[128 = 0]

[115 130 141 157 193  94 117 130 136  96 110  96 136 136 124 148  99  93] -> (64)
[ 92  84  77 105 129  75 188 116 124 125 148 217 166 148 123 177 164 165] -> (64)
[171  87 133 174  86 130 118 139 132 113 106  64 157 131 108 127  47 136] -> (64)
[138 181 153 133 146  91 102 153 132 126 106  73 161 114 108  94  48 111] -> (64)
[150  77 148 133 155 117  94 154 116  98 119  58 139 136 137 165  69 139] -> (64)
[210 126 148 140 131 127  75 106 133  88 115 110 163  96 170 150 118 135] -> (70)
[126  82 117 136 109 137 103 119 119 122 122 201 142 122 140 110 191 119] -> (70)
[118 138 105 115 157  88 138 120 105 113 129 157 171 128 138 175 129 155] -> (64)
[ 62 123 125  99 155 129 120 142 119 114 144 119 149 146 140 135  93 126] -> (64)
[ 70  98  94 117 152 101 167 106 118  43 146 242 175 143 139 180 175 158] -> (64)
[121 128 122 127 152 100  96 134 136 108 132 114 155 126 138 160  68 128] -> (64)
[117  62 117 138 156 121 137 125 121 106 123 164 128 133 118 139 151 126] -> (70)
[116  70 150 115 115 130 125 144 121  94 129  57 126 109 111 160  66 127] -> (64)
[166 119  98 136 128 163 123 127 120 119  99 167 142 115 149 124 151 132] -> (70)
[169  83 147 149 115 126 128 115 146 100 124 122 135 126 142 152 125 127] -> (70)
[115 107 152 128 125 130 145 126 103 106 136  46 121 146 111 170 102 165] -> (64)
[ 47 148 126 109 174 114 171 128 126 123 137 188  95 151 109 163 155 129] -> (70)
[184  81 152 142  97 173 112 131 136 104 127  66 101 108 148 122 146 120] -> (70)
[ 87 148 103 111 154 130 139 148 121 126 133 171 177 125 142 126  89 125] -> (64)
[130 226 151 103 104 127 151 124 140 178 153  77  95 134 162 126 126 143] -> (64)
[100  67 109 135 130 115 190 103 120 101 143 142 146 141 101 168 169 150] -> (64)
[151  70 172 128 115 135  67 143 128  96 133  83  66 113 129 142 119 129] -> (70)
[146  92 105 127 107 132 173 146 115 112 132  98 161 130 129 138  94 174] -> (64)
[172  43 167 142 110 132  47 111 162  96 126  27  94 130 151 118 127 134] -> (70)
[154 152 154 116 128 119  75 128 124 132 116 108 106 118 130 125 108 119] -> (70)
[228 120 162 139  82 142  74 125 128  45 119  38 106 100 138 123  83 138] -> (70)
[155 102 121 150 127 111 131 129 132 100 120 126 155 116 143 140 153 136] -> (64)
[186 135 124 138 107 134 114 142 128 104 123  77 126 112 156 122  91 124] -> (70)
[110 137 139  97 174 129 149 108 134 120 123 180 112 136 213 143 211 119] -> (70)
[154 223  93 139 145 104 166  94 143 107 125 147 119 114 132 142 175 128] -> (70)
[ 85 117 133 125 131  87 131 148 125 105 130 104 157 128  95 183  94 148] -> (64)
[171  84 139 128 151 138  90 120 113 106 135 106 130 125 154 138 119 125] -> (70)
[ 54  96  42 104 145 141 190 151 118 128 129 167 185 131  85 159 105 162] -> (64)

[111 121 123 152 134 111 111 118 148 129 115 103 144 138 140 144 134 129] -> N
[158 137 144 104 116 147 156 125 100 134 148 160 103 131 119 117 133 127] -> J
[149 133 135  92 116 140 147 129 106 126 136 165 111 124 124 115 134 123] -> C
[110 123 122 157 137 119 116 133 145 133 120  95 136 129 132 135 118 130] -> L
[121 132 113  87 129 124 121 146 124 111 123 154 137 105 141 108 122 122] -> J
[107 128 121 175 140 135 119 144 140 140 125  96 132 120 132 132 104 131] -> L
[142 130 155 204 135 148 146 109 124 161 144  92 104 162 110 155 129 133] -> L
[ 96 125 101 138 138 126 102 164 147 121 116 103 145  93 143 115  94 129] -> T
[124 134 114  80 121 126 126 146 125 110 123 158 135 102 140 105 121 124] -> C
[147 136 161 220 141 165 158 119 119 170 160  78  90 154 107 151 109 133] -> T
[150 130 154 179 131 143 146 112 120 149 143 104 106 165 110 149 136 132] -> E
[111 129 114 144 136 135 119 153 135 130 127 107 131 107 135 115 102 128] -> T
[125 129 136 181 139 134 130 125 135 146 132  90 119 141 119 144 119 132] -> L
[123 128 136 181 141 138 128 125 132 144 134  89 121 138 122 146 115 133] -> X
[153 135 149 133 123 152 155 120 110 142 148 139 103 139 116 124 129 128] -> J
[121 123 134 188 142 140 126 130 139 143 133  82 121 137 122 145 114 132] -> X
[144 135 140 115 123 140 144 124 114 130 139 147 111 132 122 129 133 125] -> C
[148 136 134 101 112 143 147 131 108 131 143 158 111 123 124 114 129 127] -> J
[156 135 148 116 119 148 157 122 102 137 147 153 104 134 119 124 134 126] -> J
[136 130 129 105 122 134 137 135 117 126 136 149 121 120 129 115 128 127] -> C
[118 125 142 223 148 141 127 126 143 160 132  56 120 147 118 156 108 139] -> L
[149 137 147 127 123 146 147 126 111 139 144 139 111 136 120 125 126 128] -> C
[124 131 134 176 137 142 132 132 131 145 135  97 118 133 128 136 113 130] -> T
[126 133 134 176 137 155 139 145 124 153 145  96 112 122 123 127  97 131] -> T
[143 130 154 194 138 146 144 108 127 155 143  91 107 160 112 156 129 134] -> L
[131 127 143 187 135 144 136 123 130 150 138  93 114 143 120 142 118 133] -> L
